[[  5.684  -4.466  25.390  12.064 -10.399  11.910  18.459  -6.546   8.678
    7.634]
 [  1.368  -7.131  29.039   5.456   5.392  10.871  18.440   3.449  14.056
    8.531]
 [  6.846   9.204 -25.237  -7.510   5.633  -8.077 -15.145   7.615   0.039
  -10.452]
 [  4.048  -8.525  29.996  10.802  -6.693  12.769  21.100  -4.926  10.861
    8.775]
 [  2.713   8.023 -24.291 -11.101  15.332  -7.087 -17.886  11.815   0.416
  -12.098]
 [  2.844  -5.428  28.611  12.143  -6.779  14.214  19.496  -5.639   7.760
    8.200]
 [  7.654   9.403 -23.826  -0.291  -7.627  -8.485 -10.440  -0.792  -6.031
   -3.433]
 [ -1.919  -7.806  26.466   6.759   1.255  12.477  13.989  -2.962   7.774
    5.255]
 [  3.030   5.319 -21.323 -10.636  12.793  -7.805 -16.183   9.852   1.777
  -10.217]
 [  4.044  -2.250  17.364  12.687 -15.486   9.747  11.870 -11.233   0.055
    5.109]] value 0.055

[[ -77.6   -8.3  -63.1  -67.2 -107.0  115.6  163.6 -153.3  -84.8 -117.8
   -57.2   44.8]
 [ -41.5 -109.7  -50.5  -43.1  -63.2   68.0   48.6 -120.9  -52.2  -13.2
  -176.4   61.0]
 [-200.7   13.3   87.7   90.3 -146.3 -224.3  -61.6   31.3   35.4   -3.0
   102.1  -42.4]
 [-123.8   52.2   -1.4   -6.4 -111.0  -70.1   39.8  -33.8  -33.5 -101.6
    98.5  -47.2]
 [   3.9 -140.3   -5.9    1.5   27.8 -139.8 -216.8   33.1   12.3   95.6
  -146.7  -44.6]
 [-115.8 -183.7   69.8   82.5  -76.3 -160.8 -139.6   -7.3   45.8  144.5
  -202.5   59.3]] value -202.5

[[ 10.59  16.30  -2.27   8.03  -0.78 -10.84   1.30   1.11]
 [-12.95  -5.68   7.21   6.12 -11.51  11.53  10.88  17.32]
 [-11.55  -8.34  13.76  14.49 -19.22  15.61  19.40  21.90]
 [-12.56 -11.27  10.78   5.35  -5.62  20.38  16.11  14.38]
 [  4.93   3.95  -4.40  -0.15   5.80   1.67   2.19   3.00]] value 2.19

[[ -71.406    0.555   -6.160 -115.104  -47.598  -38.915   26.095   68.946
   -80.262]
 [-152.443  -27.805   69.534 -127.161  -39.699  -87.420   98.778   91.600
  -199.238]
 [  21.042   92.273 -120.779   38.478   40.157   74.026  -70.094  -60.842
    56.790]
 [  77.465   65.187 -168.560  151.151  127.915  146.538 -134.753 -147.594
   108.759]
 [ -19.239  -88.658  -18.979  -60.373  -72.322  -67.866  -42.826   -2.794
   -58.844]
 [ -45.465    2.222  -47.005  -13.439   -4.908    4.127  -39.199  -29.125
   -25.514]
 [  70.008   75.499 -177.241   43.818  121.424  116.866  -77.715  -59.356
    67.555]
 [ -11.308  -31.884  -45.331   55.886   56.769   34.525  -71.519  -58.479
     1.633]] value -58.479

[[  27.335   17.108  -49.640    0.801  -69.487  -58.771 -111.732   69.582
   -10.764  -46.123]
 [ -16.573   24.593  -34.655  -50.116  -91.642   36.795    1.642   75.497
    15.495   33.070]
 [ -49.081   19.693  -27.554  -24.893 -108.429   37.324  -15.284   44.027
    13.595   48.403]
 [  96.977 -135.695  -16.146  -48.472  109.283  162.015  -60.586  -53.327
   131.906  -19.276]
 [  44.797 -103.081   52.741   61.062   68.365  -39.918  -54.471  -68.895
    13.595  -60.581]
 [ -53.912  -68.758  -76.990  -88.746 -126.043 -131.194  -37.667  125.163
     9.849  -98.016]
 [ -66.417  -20.643  -91.883  -86.484 -232.118   82.616  -29.162  103.554
    32.111  -47.811]
 [  -1.378  -33.330  -24.185   -9.168  -70.450  -30.759  -88.287  -67.322
   -78.511   22.450]
 [  47.883   21.226  -50.818   70.100  -88.259 -119.559 -113.940   18.439
   -84.296  -43.653]] value -84.296

[[ 0.946 -0.464  1.294  0.976 -0.771 -0.648  0.953 -0.472  2.142  1.284
   0.350 -0.326 -0.265  0.675]
 [-0.278 -1.654  1.294  0.552 -0.081 -0.666  1.340 -0.472  1.498 -1.528
  -0.240 -1.574 -0.265  1.099]
 [-0.287 -1.710  1.294  0.702 -0.178 -0.666  1.262 -0.448  1.498 -1.028
  -0.240 -1.586 -0.325  1.099]
 [ 0.964 -0.454  1.297  0.867 -0.771 -0.643  0.953 -0.472  2.151  1.229
   0.363 -0.318 -0.231  0.675]
 [-0.287 -1.710  1.294  0.606 -0.081 -0.666  1.331 -0.450  1.498 -1.352
  -0.240 -1.586 -0.265  1.099]
 [-0.004 -0.868  0.342  1.364  0.050 -1.085  1.183 -0.472  1.498  1.490
  -0.240 -1.245 -0.328  1.640]
 [-0.268 -1.535  1.294  0.552 -0.020 -0.666  1.344 -0.472  1.498 -1.528
  -0.240 -1.506 -0.228  1.099]
 [ 0.069 -0.831  0.356  1.243  0.075 -1.080  1.181 -0.472  1.498  1.513
  -0.240 -1.202 -0.280  1.621]
 [-0.218 -0.960  0.342  1.366  0.087 -1.085  1.262 -0.472  1.498  1.516
  -0.240 -1.506 -0.328  1.654]
 [-0.272 -1.684  1.294  0.614 -0.081 -0.666  1.322 -0.454  1.498 -1.474
  -0.240 -1.513 -0.265  1.099]] value -0.265

[[-0.9  0.9 -0.3 -0.7  0.5 -0.4  0.1 -1.6 -1.7 -0.9 -0.3  0.1 -1.5]
 [-0.7  1.4 -2.0 -2.1 -1.1 -2.2 -2.6  0.4 -0.1  1.2 -2.5 -0.5  0.8]
 [-2.1  1.5 -0.4 -0.4 -0.8  0.0  0.2 -2.7 -1.9 -0.6  0.2 -0.5 -2.2]
 [ 0.0 -1.3  2.5  2.3  0.5  2.8  2.9 -1.4 -0.1  0.3  2.9  0.3 -1.4]
 [-1.2 -0.6  0.0 -0.8 -2.5 -0.4  0.3  2.5  0.7  2.4 -1.2 -2.2  2.6]
 [ 2.7 -1.4  0.0 -0.2  2.5 -0.5 -0.2  2.4  1.6 -0.7 -0.6  1.9  1.5]
 [-1.3  0.0  1.7  0.5 -1.8  2.2  2.5 -0.2 -0.2  2.4  1.9 -0.9  0.7]
 [ 1.4 -1.4  1.2  1.5  0.4  1.4  2.0  1.7 -0.5 -0.8  2.2  0.4  0.6]
 [-0.2 -0.2  0.1  0.6 -0.4  0.4 -0.2 -0.7  1.2  1.4  0.5  0.0 -0.4]
 [-1.3  0.4 -1.7 -0.2 -2.0 -1.7 -2.5 -0.2 -0.8 -0.5 -1.4 -1.7  0.2]
 [ 2.1 -1.0 -0.3  0.1  2.7 -0.4 -0.4 -1.1  1.0 -2.2 -0.1  2.0 -1.9]] value 2.0
---
7.547 -6.238 -3.706 -2.141 5.229
6.411 -5.197 -6.273 -1.654 -6.769
result: -6.273

2.123 -0.488 -1.701 3.283 7.137 3.349 result: 3.283

4.110 -7.954 1.894 -5.141 6.358 6.156
-4.783 7.747 0.694 2.288 -6.510 -1.390
result: 2.288

-6.714 2.442 -4.437 3.191 6.709 -0.334 -1.995
-6.199 -6.357 7.924 -4.709 6.382 3.992 -6.489
result: 6.382

7.761 -5.214 -5.976 6.814 -6.216 5.284 result: 6.814

0.682 -2.025 -0.996 6.645 -2.325 -7.726 result: 6.645

-2.457 -3.945 -5.441 8.432 -2.034 5.515 result: 8.432

-5.820 -7.886 0.108 -0.357 -2.621 1.169 2.177 result: -2.621
---
[[  40 -119  580 -405 -295 -326 -685]
 [-620 -197  186 -416 -333 -513  -97]]
186

[[9152 8372 3264 8271 8970 8846 8106]
 [9165 8368 2617 8311 8897 8708 8031]
 [8792 9319 7016 9221 8868 8727 8546]]
2617

[[418 420 454 515 455 455 429]
 [297 465 504 118 258 601 479]
 [437 427 418 796 388 454 459]]
504

[[2233 4711 5415 6368 3729 4150 7820]
 [2552 4814 9767 9208 6829 2535 5536]]
9767

[[-521  899 -474   30  613 -197]
 [-241  -25 -392  -11  436  126]
 [  72  149  107   -9   96   87]]
-392

[[ 814  946  137   84]
 [ 130  439  357 -948]]
357

[[58 18 55 61]
 [38 16 55 60]
 [67 78 56 48]]
55
---
-3.722 -4.009 0.355 -4.451 6.691 2.152
0.373 6.433 -6.787 -2.682 0.078 6.809
-6.670 7.483 -0.056 1.359 2.500 -3.693
ans = -3.722

-4.245 -0.780 -2.454 2.614 1.555
-1.036 -7.395 0.569 -2.071 -1.095
-1.469 -6.883 -1.989 1.129 -1.217
ans = -4.245

-5.361 -6.676 -4.295 3.345 -1.983
-2.369 -3.399 6.720 -2.769 -5.964
-3.489 -3.837 -1.485 4.630 3.418
ans = -5.361

-2.504 2.972 5.377 -3.280 -6.093 -8.164
2.873 -5.729 5.791 -3.627 3.920 -2.603
8.947 4.656 5.104 -3.167 -7.206 7.965
ans = -2.504

0.861 -2.190 2.236 4.449 -4.330 4.280
-0.998 7.291 -1.598 -5.904 7.016 -6.021
0.426 5.655 2.063 0.581 0.874 1.513
ans = 0.861

-4.113 -4.202 -4.694 -4.774 6.801
-0.152 -0.190 -4.959 -1.154 3.173
-2.077 -2.144 -4.866 -2.934 4.973
ans = -4.113

-3.535 -1.156 -1.993 -7.521 -2.955
0.402 -0.923 -0.475 0.201 -0.401
4.231 -0.359 1.709 7.037 1.994
ans = -3.535

-2.995 5.370 3.501 -4.675 -5.440
4.443 -5.713 2.222 -1.366 -1.911
-6.304 7.696 -3.317 3.242 3.370
ans = -2.995

4.594 -2.025 -6.751 0.166 2.311 1.099 -3.030
3.137 3.173 -3.079 -1.590 1.249 0.408 -1.960
-5.180 -3.627 -1.793 1.317 0.469 4.597 -0.838
ans = 4.594
